Here is a tiny trained network, its code and every weight. The questions are about switching its units off for an input and a class, where a switched-off unit gives its printed mean instead of its output.

import numpy as np


def w(rows, s, z=0):
    codes = np.array(rows[::2]) - 128.0
    scale = np.full(codes.shape[1], s)
    scale[-1] = z or s
    return codes * scale


def f(y):
    return y / 2 * (1 + np.tanh(0.7978845608 * (y + 0.044715 * y**3)))


def log_softmax(a):
    a = a - a.max(-1, keepdims=True)
    return a - np.log(np.exp(a).sum(-1, keepdims=True))


def net(x, mask):
    res = np.array(x, float).reshape(1, 3) / 4 @ E
    y = f(res @ A[0][:, :-1].T + A[0][:, -1])
    res = res + np.where(mask, y, B[0][:, -1]) @ B[0][:, :-1]
    return log_softmax(res[-1] @ U[:, :-1].T + U[:, -1])


A, B = {}, {}
E = w([
[101,28,142,82,192,46,173,116],'x0',
[84,126,247,190,134,130,56,61],'x1',
[154,135,169,166,123,113,236,152],'x2',
],0.014)
A[0] = w([
[180,116,51,57,133,103,156,165,153],'n0',
[68,7,128,87,179,33,163,110,65],'n1',
[175,64,30,104,113,128,147,188,160],'n2',
[131,198,91,204,77,201,126,124,2],'n3',
[80,117,208,136,106,110,109,89,146],'n4',
[100,100,207,163,139,132,107,53,157],'n5',
],0.011,0.004)
B[0] = w([
[151,88,61,155,203,67,157,87,229],'n0',
[20,251,164,14,89,217,43,167,247],'n1',
[205,154,141,168,171,70,174,120,230],'n2',
[31,178,119,114,118,213,108,157,221],'n3',
[140,179,109,200,179,80,203,107,217],'n4',
[173,53,73,164,197,31,153,85,239],'n5',
],0.011,0.016)
U = w([
[179,85,107,142,158,9,161,115,253],'0',
[81,164,144,91,88,186,130,191,3],'1',
],0.014,0.0012)

Each question gives the input, the list of numbers given to net, and the class t.
The units are the neurons (one row each of A and B). Each row of codes is followed by its name. A weight is (code - 128) times the scale printed after its matrix; where a second scale follows, it is the last column's (A, B and U).
mask holds one flag per neuron, in row order. A switched-off neuron (its flag False) gives its mean, the last column of its row in B, instead of its output. The means were averaged over made-up inputs and are rounded, as every weight is.
A unit's drop is (log p(t) with every unit on - log p(t) with that unit switched off) / (log p(t) with every unit on - log p(t) with every unit switched off).
The circuit of an input: a set's keep is (log p(t) with only the set's units on - log p(t) with every unit switched off) / (log p(t) with every unit on - log p(t) with every unit switched off). Starting from all 6 units, units are removed one at a time, each time the one whose removal leaves the highest keep (on an exact tie, the one counted first), for as long as the keep stays at least 0.8.
circuit, biggest first: the units of the circuit, biggest drop first
k most important neurons: the k neurons with the biggest drops, biggest first
drop when u is switched off: that unit's drop, to one decimal
input [6,5,-6], class 1: circuit, biggest first => n1
input [-8,-8,-7], class 0: 2 most important neurons => n1, n0
input [-6,6,-6], class 0: 3 most important neurons => n1, n5, n4
input [8,-7,3], class 1: 3 most important neurons => n1, n5, n4
input [2,1,-5], class 1: 2 most important neurons => n0, n2
input [-6,-7,-7], class 0: 2 most important neurons => n1, n0
input [-5,-6,-7], class 0: 3 most important neurons => n1, n0, n2
input [-1,0,6], class 1: 3 most important neurons => n5, n0, n2
input [7,0,-5], class 1: drop when n1 is switched off => 0.9
input [8,-2,3], class 1: drop when n1 is switched off => 1.2
input [6,1,-2], class 1: drop when n1 is switched off => 0.6
